Below are the code and all the weights of a small trained network. Each question names an input and a target symbol and asks about switching units off, where a switched-off unit gives its printed mean instead of its output.

import numpy as np


def w(rows, s, z=0):
    codes = np.array(rows[::2]) - 128.0
    scale = np.full(codes.shape[1], s)
    scale[-1] = z or s
    return codes * scale


def norm(h):
    return h / np.sqrt((h * h).mean(-1, keepdims=True) + 1e-5)


def f(y):
    return np.maximum(y, 0)


def softmax(a):
    e = np.exp(a - a.max(-1, keepdims=True))
    return e / e.sum(-1, keepdims=True)


def log_softmax(a):
    a = a - a.max(-1, keepdims=True)
    return a - np.log(np.exp(a).sum(-1, keepdims=True))


def net(x, mask):
    ids = ['γελπτψ'.index(c) for c in x.split()]
    T = len(ids)
    res = E[ids] + P[:T]
    r = norm(res)
    for j in range(2):
        rows = slice(2 * j, 2 * j + 2)
        q, k, v = (r @ M[0][rows].T for M in (Q, K, V))
        z = softmax(np.where(np.tri(T) > 0, q @ k.T / 2**0.5, -1e9)) @ v
        o = O[0][rows]
        res = res + np.where(mask[j], z, o[:, -1]) @ o[:, :-1]
    y = f(norm(res) @ A[0][:, :-1].T + A[0][:, -1])
    res = res + np.where(mask[2:14], y, B[0][:, -1]) @ B[0][:, :-1]
    return log_softmax(norm(res)[-1] @ U[:, :-1].T + U[:, -1])


Q, K, V, O, A, B = {}, {}, {}, {}, {}, {}
E = w([
[62,109,209,148],'γ',
[39,97,158,180],'ε',
[95,96,121,241],'λ',
[163,93,91,254],'π',
[116,140,110,199],'τ',
[188,200,221,148],'ψ',
],0.0046)
P = w([
[97,103,150,197],'0',
[128,164,131,253],'1',
[105,137,163,63],'2',
[42,86,35,107],'3',
[219,9,170,172],'4',
[176,149,142,181],'5',
],0.0029)
Q[0] = w([
[90,2,133,114],'h0',
[75,129,17,107],'h0',
[128,188,249,115],'h1',
[182,137,54,181],'h1',
],0.007)
K[0] = w([
[115,101,207,23],'h0',
[199,171,178,79],'h0',
[254,163,117,132],'h1',
[63,153,88,80],'h1',
],0.0063)
V[0] = w([
[105,2,104,135],'h0',
[153,122,129,127],'h0',
[115,77,101,86],'h1',
[128,109,81,162],'h1',
],0.0079)
O[0] = w([
[135,85,35,41,253],'h0',
[192,166,118,146,85],'h0',
[107,120,60,151,31],'h1',
[119,255,124,97,198],'h1',
],0.0046,0.0034)
A[0] = w([
[87,157,112,129,3],'n0',
[64,128,151,149,158],'n1',
[240,84,254,141,181],'n2',
[89,155,150,220,224],'n3',
[182,132,139,148,108],'n4',
[56,114,221,105,178],'n5',
[161,64,150,118,96],'n6',
[176,139,100,169,24],'n7',
[72,115,82,102,152],'n8',
[114,204,149,161,54],'n9',
[212,5,109,153,132],'n10',
[178,148,215,79,158],'n11',
],0.0053,0.002)
B[0] = w([
[114,184,110,78,135],'n0',
[143,159,141,126,211],'n1',
[94,71,146,123,185],'n2',
[152,106,152,13,253],'n3',
[144,145,127,178,147],'n4',
[254,149,51,166,232],'n5',
[150,211,95,142,147],'n6',
[190,151,88,59,147],'n7',
[95,139,178,137,191],'n8',
[59,58,98,204,158],'n9',
[89,212,211,141,190],'n10',
[89,95,56,118,157],'n11',
],0.0041,0.0044)
U = w([
[164,50,170,119,73],'γ',
[51,38,52,177,2],'ε',
[108,86,156,112,147],'λ',
[170,206,43,126,250],'π',
[54,185,153,81,40],'τ',
[122,254,202,183,197],'ψ',
],0.0068,0.00081)

Each question gives the input, a string of symbols that net reads in full, and the target symbol t.
The units are the heads (2 rows each of Q, K, V and O) and the neurons (one row each of A and B). Each row of codes is followed by its name. A weight is (code - 128) times the scale printed after its matrix; where a second scale follows, it is the last column's (O, A, B and U).
mask holds one flag per unit, heads first, then neurons. A switched-off unit (its flag False) gives its mean, the last column of its rows in O or B, instead of its output. The means were averaged over made-up inputs and are rounded, as every weight is.
A unit's drop is (log p(t) with every unit on - log p(t) with that unit switched off) / (log p(t) with every unit on - log p(t) with every unit switched off).
The circuit of an input: a set's keep is (log p(t) with only the set's units on - log p(t) with every unit switched off) / (log p(t) with every unit on - log p(t) with every unit switched off). Starting from the 12 units with the biggest drops (on a tie, the unit counted first), units are removed one at a time, each time the one whose removal leaves the highest keep (on an exact tie, the one counted first), for as long as the keep stays at least 0.8.
units of the circuit, in order: the units of the circuit, biggest drop first
k most important neurons: the k neurons with the biggest drops, biggest first
heads that matter: for each layer, one digit per head in row order, 1 if its drop is at least 0.15 and else 0, layers parted by /
drop of u: that unit's drop, to one decimal
input ε τ ψ λ, target ψ: heads that matter -> 10
input ε ε ψ, target γ: heads that matter -> 01
input π ε π ε ε, target τ: units of the circuit, in order -> n10, h0, n6
input ε τ ε ε ε, target ψ: 3 most important neurons -> n10, n3, n6
input τ ψ τ, target γ: heads that matter -> 11
input τ τ λ, target π: heads that matter -> 01
input ε λ τ ε λ, target ψ: heads that matter -> 00
input ψ λ τ ε τ, target ψ: 2 most important neurons -> n10, n6
input λ ψ λ, target γ: units of the circuit, in order -> h0, n3, n10
input ε τ γ, target π: 2 most important neurons -> n5, n11
input ε π ψ, target γ: 3 most important neurons -> n2, n11, n3
input λ τ ε τ λ ε, target π: 2 most important neurons -> n5, n10
input ε τ ε τ π, target ψ: most important neuron -> n10
input τ ε ε ψ, target ε: 3 most important neurons -> n11, n2, n3
input ε ε γ, target π: 2 most important neurons -> n5, n3
input τ τ ε ψ ε τ, target γ: 2 most important neurons -> n3, n10
input τ γ λ, target π: drop of h1 -> 0.1
input ε ψ γ, target γ: drop of h1 -> 0.6
input ε λ π ε ε, target τ: drop of h0 -> 0.8
input ψ ε ε, target γ: drop of n5 -> 0.4
